Below is a small trained network, with its code and all its weights. Each question gives an input and a target symbol and asks what happens when units are switched off, that is, made to give their printed mean instead of their output.

import numpy as np


def w(rows, s, z=0):
    codes = np.array(rows[::2]) - 128.0
    scale = np.full(codes.shape[1], s)
    scale[-1] = z or s
    return codes * scale


def f(y):
    return np.maximum(y, 0)


def softmax(a):
    e = np.exp(a - a.max(-1, keepdims=True))
    return e / e.sum(-1, keepdims=True)


def log_softmax(a):
    a = a - a.max(-1, keepdims=True)
    return a - np.log(np.exp(a).sum(-1, keepdims=True))


def net(x, mask):
    ids = ['ΔΘΛΠβγεημσ'.index(c) for c in x.split()]
    T = len(ids)
    res = E[ids] + P[:T]
    r = res
    for j in range(3):
        rows = slice(4 * j, 4 * j + 4)
        q, k, v = (r @ M[0][rows].T for M in (Q, K, V))
        z = softmax(np.where(np.tri(T) > 0, q @ k.T / 4**0.5, -1e9)) @ v
        o = O[0][rows]
        res = res + np.where(mask[j], z, o[:, -1]) @ o[:, :-1]
    y = f(res @ A[0][:, :-1].T + A[0][:, -1])
    res = res + np.where(mask[3:7], y, B[0][:, -1]) @ B[0][:, :-1]
    return log_softmax(res[-1] @ U[:, :-1].T + U[:, -1])


Q, K, V, O, A, B = {}, {}, {}, {}, {}, {}
E = w([
[221,159,63,23],'Δ',
[132,124,10,131],'Θ',
[169,128,131,127],'Λ',
[138,107,200,153],'Π',
[149,98,81,141],'β',
[160,122,117,130],'γ',
[22,77,83,138],'ε',
[122,127,83,78],'η',
[179,140,208,115],'μ',
[203,163,148,52],'σ',
],0.011)
P = w([
[83,149,119,70],'0',
[108,82,166,63],'1',
[219,44,79,171],'2',
[53,185,113,83],'3',
[114,92,169,77],'4',
[229,36,64,172],'5',
[53,215,115,111],'6',
[119,101,169,85],'7',
[231,28,55,161],'8',
[67,248,112,145],'9',
[122,102,174,88],'10',
[254,31,48,165],'11',
[58,219,102,116],'12',
[126,109,171,91],'13',
],0.0097)
Q[0] = w([
[148,196,78,112],'head 0',
[113,134,202,75],'head 0',
[121,130,197,70],'head 0',
[142,152,40,133],'head 0',
[167,109,139,150],'head 1',
[60,163,80,94],'head 1',
[20,168,83,84],'head 1',
[53,169,109,91],'head 1',
[16,196,214,188],'head 2',
[94,139,194,120],'head 2',
[57,250,131,154],'head 2',
[210,89,110,129],'head 2',
],0.014)
K[0] = w([
[114,182,75,110],'head 0',
[191,146,169,87],'head 0',
[194,145,178,62],'head 0',
[48,168,70,127],'head 0',
[162,155,132,128],'head 1',
[13,74,81,174],'head 1',
[42,83,103,145],'head 1',
[73,92,120,125],'head 1',
[168,4,150,103],'head 2',
[140,64,184,91],'head 2',
[152,46,83,66],'head 2',
[133,216,130,155],'head 2',
],0.016)
V[0] = w([
[56,154,64,140],'head 0',
[145,248,158,119],'head 0',
[103,129,119,161],'head 0',
[116,111,123,135],'head 0',
[89,68,85,133],'head 1',
[169,133,120,127],'head 1',
[184,150,130,124],'head 1',
[153,163,144,137],'head 1',
[148,182,248,46],'head 2',
[100,60,175,159],'head 2',
[129,176,47,106],'head 2',
[154,227,204,64],'head 2',
],0.011)
O[0] = w([
[173,110,184,174,205],'head 0',
[67,128,179,123,10],'head 0',
[151,75,140,147,112],'head 0',
[146,118,120,136,147],'head 0',
[65,186,71,209,251],'head 1',
[145,55,154,131,93],'head 1',
[146,54,152,116,58],'head 1',
[142,85,136,96,42],'head 1',
[184,192,187,163,55],'head 2',
[59,75,178,232,116],'head 2',
[146,162,1,25,195],'head 2',
[202,184,149,132,46],'head 2',
],0.0082,0.003)
A[0] = w([
[175,2,136,229,139],'neuron 0',
[225,38,170,189,3],'neuron 1',
[157,49,47,124,53],'neuron 2',
[98,108,147,95,141],'neuron 3',
],0.008,0.0048)
B[0] = w([
[2,202,182,45,255],'neuron 0',
[85,233,73,189,235],'neuron 1',
[123,26,205,127,246],'neuron 2',
[158,129,123,125,163],'neuron 3',
],0.0091,0.0055)
U = w([
[184,100,115,140,177],'Δ',
[162,50,124,138,149],'Θ',
[140,139,118,89,96],'Λ',
[53,183,91,172,111],'Π',
[125,126,141,42,84],'β',
[163,90,203,182,255],'γ',
[61,94,253,85,77],'ε',
[165,113,141,111,175],'η',
[128,214,80,103,29],'μ',
[201,138,60,192,184],'σ',
],0.0082,0.0056)

Each question gives the input, a string of symbols that net reads in full, and the target symbol t.
The units are the heads (4 rows each of Q, K, V and O) and the neurons (one row each of A and B). Each row of codes is followed by its name. A weight is (code - 128) times the scale printed after its matrix; where a second scale follows, it is the last column's (O, A, B and U).
mask holds one flag per unit, heads first, then neurons. A switched-off unit (its flag False) gives its mean, the last column of its rows in O or B, instead of its output. The means were averaged over made-up inputs and are rounded, as every weight is.
A unit's drop is (log p(t) with every unit on - log p(t) with that unit switched off) / (log p(t) with every unit on - log p(t) with every unit switched off).
The circuit of an input: a set's keep is (log p(t) with only the set's units on - log p(t) with every unit switched off) / (log p(t) with every unit on - log p(t) with every unit switched off). Starting from all 7 units, units are removed one at a time, each time the one whose removal leaves the highest keep (on an exact tie, the one counted first), for as long as the keep stays at least 0.8.
units of the circuit, in order: the units of the circuit, biggest drop first
which heads matter: for each layer, one digit per head in row order, 1 if its drop is at least 0.15 and else 0, layers parted by /
input Λ ε σ γ ε Π σ Δ Π Π Δ μ, target Π: which heads matter => 011
input Π ε ε, target Π: units of the circuit, in order => [head 2; neuron 0; neuron 1; head 0]
input Π ε σ, target Π: units of the circuit, in order => [neuron 1; head 2; neuron 0; head 1]
input Π Θ β, target Π: units of the circuit, in order => [head 2; neuron 0; neuron 1]
input ε σ Θ, target ε: units of the circuit, in order => [neuron 0; neuron 2; head 1]
input Π σ Π σ β β Π ε Θ, target Π: units of the circuit, in order => [neuron 1; neuron 0; head 2; head 0]
input ε Θ β, target ε: which heads matter => 001
input ε ε Π μ ε σ ε Θ Δ, target ε: units of the circuit, in order => [neuron 0; head 1; head 0]
input ε Π η Π ε ε Θ β η, target Θ: units of the circuit, in order => [head 2; neuron 2; neuron 0; head 0]
input ε μ η σ σ Π, target σ: units of the circuit, in order => [head 2; neuron 0]
input Π Θ Θ μ Π μ Π σ Π, target Π: units of the circuit, in order => [neuron 1; head 2; neuron 0]
input Λ η Δ ε Δ ε Π Π ε Θ ε β, target Θ: which heads matter => 001
input ε ε η, target ε: units of the circuit, in order => [neuron 0; neuron 2; head 2; head 0]
input γ η γ Π Π μ γ Θ ε Θ σ σ, target Θ: which heads matter => 011
input ε μ μ η Π Π Θ Π Δ, target Θ: units of the circuit, in order => [head 2; neuron 2; head 1]
input Λ μ Θ μ ε σ σ σ ε ε Θ, target σ: which heads matter => 111
input ε σ Θ σ σ ε Π σ μ Π σ Θ, target Π: units of the circuit, in order => [neuron 1; neuron 0; head 0]
input μ ε Π, target μ: units of the circuit, in order => [head 2; neuron 1; neuron 0; neuron 2]
input Δ Π Λ ε ε ε μ μ σ, target μ: which heads matter => 111
input ε ε ε σ σ Π η Δ Δ ε ε η, target ε: units of the circuit, in order => [neuron 0; head 1; head 0]
input γ ε Θ ε ε σ Π ε σ, target Π: which heads matter => 111
input Δ ε σ ε Δ ε, target ε: which heads matter => 000
input γ ε Π γ ε ε ε η σ ε ε σ Θ β, target Θ: which heads matter => 011
input η ε ε μ ε μ ε β η Π σ Λ, target Π: which heads matter => 101
input η Π ε ε η Π, target ε: which heads matter => 011
input σ β Λ η ε ε ε μ Λ Θ η, target μ: which heads matter => 111
input Θ σ ε Π Λ Π σ γ σ, target σ: which heads matter => 001
